Below are the code and all the weights of a small trained network. Each question names an input and a class and asks about switching units off, where a switched-off unit gives its printed mean instead of its output.

import numpy as np


def w(rows, s, z=0):
    codes = np.array(rows[::2]) - 128.0
    scale = np.full(codes.shape[1], s)
    scale[-1] = z or s
    return codes * scale


def norm(h):
    return h / np.sqrt((h * h).mean(-1, keepdims=True) + 1e-5)


def f(y):
    return np.maximum(y, 0)


def log_softmax(a):
    a = a - a.max(-1, keepdims=True)
    return a - np.log(np.exp(a).sum(-1, keepdims=True))


def net(x, mask):
    res = np.array(x, float).reshape(1, 5) / 4 @ E
    u = 0
    for l in range(2):
        y = f(norm(res) @ A[l][:, :-1].T + A[l][:, -1])
        res = res + np.where(mask[u : u + 11], y, B[l][:, -1]) @ B[l][:, :-1]
        u += 11
    return log_softmax(norm(res)[-1] @ U[:, :-1].T + U[:, -1])


A, B = {}, {}
E = w([
[172,112,132,18,91,104,102],'x0',
[174,79,170,152,174,118,172],'x1',
[122,118,128,135,129,127,111],'x2',
[153,184,255,128,97,243,92],'x3',
[48,137,148,56,242,129,97],'x4',
],0.0063)
A[0] = w([
[77,198,80,151,10,111,111,120],'0.n1',
[211,33,111,2,76,128,118,6],'0.n2',
[118,80,104,108,164,25,136,55],'0.n3',
[73,178,110,249,140,137,176,19],'0.n4',
[223,6,198,178,131,102,166,95],'0.n5',
[204,163,144,147,110,164,111,124],'0.n6',
[162,101,141,173,105,118,105,37],'0.n7',
[181,57,192,118,233,107,143,39],'0.n8',
[166,108,55,177,75,47,150,140],'0.n9',
[85,137,145,101,181,74,139,16],'0.n10',
[129,143,221,135,120,165,71,61],'0.n11',
],0.0081,0.0026)
B[0] = w([
[81,206,49,108,88,127,126,223],'0.n1',
[194,158,163,222,191,78,70,214],'0.n2',
[119,120,208,120,100,105,199,230],'0.n3',
[234,142,165,131,180,43,48,210],'0.n4',
[42,254,46,173,77,136,150,220],'0.n5',
[128,50,114,159,101,114,176,188],'0.n6',
[166,168,120,123,106,198,164,153],'0.n7',
[44,231,114,126,133,124,108,200],'0.n8',
[140,67,149,113,95,163,176,255],'0.n9',
[185,100,89,95,148,196,177,184],'0.n10',
[110,83,178,109,100,109,189,204],'0.n11',
],0.0082,0.0058)
A[1] = w([
[123,171,91,87,206,181,122,156],'1.n1',
[166,147,211,167,50,209,102,83],'1.n2',
[156,140,211,82,80,71,76,144],'1.n3',
[127,112,105,33,254,144,132,38],'1.n4',
[106,71,215,155,82,128,221,165],'1.n5',
[117,40,18,140,141,55,152,169],'1.n6',
[51,197,86,56,79,89,67,66],'1.n7',
[205,131,159,201,198,64,40,29],'1.n8',
[207,68,91,167,61,164,195,54],'1.n9',
[152,40,120,115,130,112,178,127],'1.n10',
[25,86,182,31,238,167,114,4],'1.n11',
],0.0082,0.002)
B[1] = w([
[153,147,104,226,73,140,180,197],'1.n1',
[104,84,128,7,228,102,138,216],'1.n2',
[178,117,150,237,194,70,152,190],'1.n3',
[180,118,100,142,23,179,85,226],'1.n4',
[64,78,154,63,160,97,139,246],'1.n5',
[119,122,245,60,254,153,119,233],'1.n6',
[9,214,175,190,168,90,202,212],'1.n7',
[233,155,184,175,132,70,14,201],'1.n8',
[150,84,71,112,103,201,23,236],'1.n9',
[74,109,193,75,173,173,74,177],'1.n10',
[170,83,12,122,37,149,100,254],'1.n11',
],0.0074,0.0057)
U = w([
[85,53,160,4,205,143,153,254],'0',
[172,101,20,110,67,199,104,98],'1',
[214,178,153,151,199,75,73,108],'2',
[29,225,97,131,151,127,185,78],'3',
],0.012,0.0011)

Each question gives the input, the list of numbers given to net, and the class t.
The units are the neurons (one row each of A and B). Each row of codes is followed by its name. A weight is (code - 128) times the scale printed after its matrix; where a second scale follows, it is the last column's (A, B and U).
mask holds one flag per neuron, layer by layer. A switched-off neuron (its flag False) gives its mean, the last column of its row in B, instead of its output. The means were averaged over made-up inputs and are rounded, as every weight is.
A unit's drop is (log p(t) with every unit on - log p(t) with that unit switched off) / (log p(t) with every unit on - log p(t) with every unit switched off).
The circuit of an input: a set's keep is (log p(t) with only the set's units on - log p(t) with every unit switched off) / (log p(t) with every unit on - log p(t) with every unit switched off). Starting from the 12 units with the biggest drops (on a tie, the unit counted first), units are removed one at a time, each time the one whose removal leaves the highest keep (on an exact tie, the one counted first), for as long as the keep stays at least 0.8.
units of the circuit, in order: the units of the circuit, biggest drop first
most important unit: the unit with the biggest drop
top k neurons: the k neurons with the biggest drops, biggest first
top k neurons in layer l: the k neurons of layer l with the biggest drops, biggest first
input [-5,8,4,4,7], class 3: most important unit	0.n8
input [-6,6,4,-8,-1], class 0: top 2 neurons	(0.n9, 0.n2)
input [-3,0,5,2,3], class 1: top 3 neurons in layer 1	(1.n11, 1.n6, 1.n7)
input [7,7,8,0,4], class 2: top 3 neurons	(0.n2, 0.n1, 1.n8)
input [4,-6,6,-4,5], class 3: top 3 neurons	(1.n7, 0.n9, 0.n4)
input [4,-8,-7,-7,-4], class 3: top 2 neurons	(0.n1, 1.n7)
input [2,-5,-4,7,8], class 1: top 3 neurons	(1.n11, 0.n3, 0.n5)
input [0,-4,8,3,5], class 1: units of the circuit, in order	(1.n11, 0.n5)
input [7,-7,1,4,4], class 2: top 2 neurons in layer 1	(1.n3, 1.n5)
input [7,-6,8,-7,-6], class 0: top 2 neurons	(0.n9, 1.n6)
input [-5,-1,-7,8,-8], class 0: top 3 neurons in layer 1	(1.n2, 1.n5, 1.n11)
input [-1,-7,0,-7,-7], class 0: top 4 neurons in layer 0	(0.n9, 0.n5, 0.n8, 0.n2)
input [-8,1,6,-5,-7], class 2: top 3 neurons	(0.n4, 1.n11, 1.n6)
input [6,0,-4,-1,-1], class 2: units of the circuit, in order	(0.n2)
input [-2,-7,5,2,-6], class 3: top 3 neurons	(0.n1, 1.n7, 1.n11)
input [1,5,-5,8,-8], class 0: top 3 neurons	(1.n2, 1.n5, 1.n11)
input [-2,-3,-7,4,4], class 0: top 3 neurons in layer 0	(0.n11, 0.n5, 0.n1)
input [-1,-3,-6,-4,6], class 1: top 2 neurons	(1.n11, 1.n4)
input [-1,3,-2,7,8], class 1: top 2 neurons in layer 1	(1.n11, 1.n6)
input [2,-7,3,3,-1], class 3: most important unit	0.n1
input [1,6,-3,0,7], class 1: top 2 neurons	(1.n11, 0.n10)
input [3,2,-4,5,-4], class 0: top 2 neurons in layer 1	(1.n2, 1.n5)
input [7,-8,5,7,6], class 3: top 4 neurons in layer 0	(0.n9, 0.n4, 0.n3, 0.n10)
